Here is a tiny trained network, its code and every weight. The questions are about switching its units off for an input and a target symbol, where a switched-off unit gives its printed mean instead of its output.

import numpy as np


def w(rows, s, z=0):
    codes = np.array(rows[::2]) - 128.0
    scale = np.full(codes.shape[1], s)
    scale[-1] = z or s
    return codes * scale


def norm(h):
    return h / np.sqrt((h * h).mean(-1, keepdims=True) + 1e-5)


def softmax(a):
    e = np.exp(a - a.max(-1, keepdims=True))
    return e / e.sum(-1, keepdims=True)


def log_softmax(a):
    a = a - a.max(-1, keepdims=True)
    return a - np.log(np.exp(a).sum(-1, keepdims=True))


def net(x, mask):
    ids = ['ΘΦΨαδζηλπ'.index(c) for c in x.split()]
    T = len(ids)
    res = E[ids] + P[:T]
    u = 0
    for l in range(3):
        r = norm(res)
        for j in range(2):
            rows = slice(2 * j, 2 * j + 2)
            q, k, v = (r @ M[l][rows].T for M in (Q, K, V))
            z = softmax(np.where(np.tri(T) > 0, q @ k.T / 2**0.5, -1e9)) @ v
            o = O[l][rows]
            res = res + np.where(mask[u + j], z, o[:, -1]) @ o[:, :-1]
        u += 2
    return log_softmax(norm(res)[-1] @ U[:, :-1].T + U[:, -1])


Q, K, V, O = {}, {}, {}, {}
E = w([
[131,150,75,135,89,62,251,124,149],'Θ',
[124,91,121,112,111,108,88,140,119],'Φ',
[191,90,126,136,124,75,126,159,95],'Ψ',
[79,176,88,177,70,111,147,92,133],'α',
[187,80,126,121,126,98,117,151,94],'δ',
[111,173,135,155,131,120,53,97,200],'ζ',
[140,146,138,186,143,80,86,58,128],'η',
[176,130,160,157,139,90,103,100,183],'λ',
[168,116,114,120,135,91,197,48,40],'π',
],0.017)
P = w([
[170,158,139,33,79,157,115,106,152],'0',
[153,112,178,169,42,63,103,143,73],'1',
[116,102,65,123,144,116,111,137,158],'2',
[144,156,168,153,16,51,122,155,71],'3',
[102,113,102,110,124,182,155,120,184],'4',
[62,77,175,175,201,102,181,193,45],'5',
[158,135,104,116,103,251,127,100,105],'6',
[143,110,154,206,101,41,158,184,132],'7',
[169,99,108,149,168,168,115,77,135],'8',
[187,176,172,75,45,59,95,76,118],'9',
[184,104,122,149,159,193,137,64,125],'10',
],0.016)
Q[0] = w([
[165,154,66,73,177,173,128,97,103],'L0H0',
[153,233,186,129,79,31,143,117,125],'L0H0',
[178,138,115,122,1,43,109,97,145],'L0H1',
[84,71,130,212,167,102,174,163,146],'L0H1',
],0.0088)
K[0] = w([
[165,136,94,78,131,160,141,74,75],'L0H0',
[145,154,161,139,110,151,176,89,151],'L0H0',
[115,92,197,130,117,252,173,99,147],'L0H1',
[78,69,42,136,162,53,134,114,187],'L0H1',
],0.012)
V[0] = w([
[50,187,142,175,136,36,140,149,94],'L0H0',
[103,169,235,148,119,2,81,144,173],'L0H0',
[145,91,74,44,88,160,106,163,210],'L0H1',
[227,55,151,139,118,126,185,167,94],'L0H1',
],0.0083)
O[0] = w([
[255,28,155,134,154,101,143,126,51,99],'L0H0',
[93,110,107,107,121,79,204,100,74,236],'L0H0',
[136,117,6,67,203,121,81,113,109,241],'L0H1',
[54,31,96,87,86,113,106,108,169,253],'L0H1',
],0.0088,0.0025)
Q[1] = w([
[140,137,146,91,113,64,127,182,81],'L1H0',
[106,80,89,114,225,130,137,110,202],'L1H0',
[75,141,133,159,215,148,120,88,213],'L1H1',
[104,84,72,254,212,191,167,230,95],'L1H1',
],0.0077)
K[1] = w([
[97,103,162,78,181,88,97,230,109],'L1H0',
[156,98,21,172,118,176,62,188,132],'L1H0',
[183,51,112,142,133,131,72,156,82],'L1H1',
[108,80,84,183,253,1,134,86,154],'L1H1',
],0.0069)
V[1] = w([
[143,135,161,110,205,62,131,116,129],'L1H0',
[82,113,146,95,117,74,119,76,85],'L1H0',
[101,140,157,104,112,255,117,134,101],'L1H1',
[100,122,103,124,143,168,203,181,81],'L1H1',
],0.0076)
O[1] = w([
[150,92,165,148,76,223,78,163,127,125],'L1H0',
[175,156,167,139,122,131,102,219,158,254],'L1H0',
[114,29,130,232,227,125,146,162,9,62],'L1H1',
[168,1,46,223,42,182,94,150,82,33],'L1H1',
],0.0096,0.0042)
Q[2] = w([
[70,191,177,127,104,106,1,131,53],'L2H0',
[253,125,149,127,75,56,89,175,117],'L2H0',
[141,115,178,134,141,36,237,115,99],'L2H1',
[144,107,60,157,22,75,108,147,143],'L2H1',
],0.0076)
K[2] = w([
[124,112,171,159,203,199,3,115,94],'L2H0',
[122,146,182,53,116,229,154,138,150],'L2H0',
[164,156,135,37,213,184,182,73,226],'L2H1',
[52,150,88,68,56,157,210,225,133],'L2H1',
],0.0062)
V[2] = w([
[169,119,79,19,192,211,229,11,142],'L2H0',
[62,156,183,130,143,212,99,100,144],'L2H0',
[80,116,135,48,176,255,190,59,119],'L2H1',
[120,52,148,169,171,250,80,137,110],'L2H1',
],0.0063)
O[2] = w([
[35,168,119,121,170,155,91,144,238,193],'L2H0',
[63,121,86,35,123,79,196,172,106,108],'L2H0',
[125,131,160,228,117,131,93,91,46,131],'L2H1',
[140,161,154,122,131,12,157,136,72,3],'L2H1',
],0.011)
U = w([
[31,181,73,108,135,145,167,141,219,154],'Θ',
[150,80,114,186,64,186,92,105,208,3],'Φ',
[138,35,143,136,62,145,144,30,150,80],'Ψ',
[203,140,141,253,136,168,115,144,117,113],'α',
[10,59,192,220,97,129,199,171,142,174],'δ',
[133,170,234,125,69,110,202,163,143,145],'ζ',
[91,60,82,133,110,95,168,88,123,101],'η',
[136,107,38,147,190,103,161,137,97,172],'λ',
[135,208,92,171,198,103,178,186,112,155],'π',
],0.0067,0.0033)

Each question gives the input, a string of symbols that net reads in full, and the target symbol t.
The units are the heads (2 rows each of Q, K, V and O). Each row of codes is followed by its name. A weight is (code - 128) times the scale printed after its matrix; where a second scale follows, it is the last column's (O and U).
mask holds one flag per head, layer by layer. A switched-off head (its flag False) gives its mean, the last column of its rows in O, instead of its output. The means were averaged over made-up inputs and are rounded, as every weight is.
A unit's drop is (log p(t) with every unit on - log p(t) with that unit switched off) / (log p(t) with every unit on - log p(t) with every unit switched off).
The circuit of an input: a set's keep is (log p(t) with only the set's units on - log p(t) with every unit switched off) / (log p(t) with every unit on - log p(t) with every unit switched off). Starting from all 6 units, units are removed one at a time, each time the one whose removal leaves the highest keep (on an exact tie, the one counted first), for as long as the keep stays at least 0.8.
circuit, biggest first: the units of the circuit, biggest drop first
most important unit: the unit with the biggest drop
heads that matter: for each layer, one digit per head in row order, 1 if its drop is at least 0.15 and else 0, layers parted by /
input Φ δ α ζ, target λ: circuit, biggest first => L0H0; L0H1
input λ π π Φ η η λ π, target ζ: circuit, biggest first => L0H1; L1H1
input η δ η η Ψ α, target ζ: circuit, biggest first => L1H1; L0H1; L0H0
input α π η α α δ π Φ ζ α, target δ: circuit, biggest first => L1H1; L0H1; L0H0
input π Φ Φ λ α π α δ, target α: heads that matter => 01 / 11 / 01
input λ π λ Ψ, target Θ: circuit, biggest first => L0H1; L0H0
input π λ π, target Φ: heads that matter => 01 / 00 / 10
input η π π δ, target ζ: most important unit => L0H1
input π π α λ α λ α δ λ α, target α: circuit, biggest first => L1H1; L0H1
input π α Ψ λ Ψ Φ π η Θ π, target δ: heads that matter => 11 / 01 / 10
input π η ζ δ λ π α π π η, target α: heads that matter => 01 / 11 / 00
input π π η π Φ ζ Ψ Φ, target λ: heads that matter => 11 / 00 / 00
input Φ Φ λ π π δ α Ψ, target δ: circuit, biggest first => L0H0; L2H0; L2H1
input ζ Φ π ζ, target π: most important unit => L0H1
input η δ π π λ π λ η, target Θ: circuit, biggest first => L1H1; L2H0
input α η α π π η η Ψ, target δ: heads that matter => 11 / 10 / 11
input λ Θ ζ δ, target Θ: circuit, biggest first => L0H1; L1H1
input π η ζ Φ Θ α λ α λ π, target Θ: circuit, biggest first => L0H0; L2H0
input λ λ λ π π Φ α δ, target δ: circuit, biggest first => L0H0; L2H1; L2H0
input λ ζ δ α α η Ψ ζ, target α: heads that matter => 11 / 11 / 01
input π π Θ λ η π α α, target ζ: circuit, biggest first => L0H1; L0H0; L1H1
input Φ Φ α δ, target λ: circuit, biggest first => L0H1
input Ψ λ ζ λ, target Ψ: heads that matter => 11 / 00 / 00
input λ Φ π η π π α π, target δ: heads that matter => 11 / 00 / 11
input π π Θ π η ζ Φ λ π, target α: heads that matter => 11 / 11 / 10
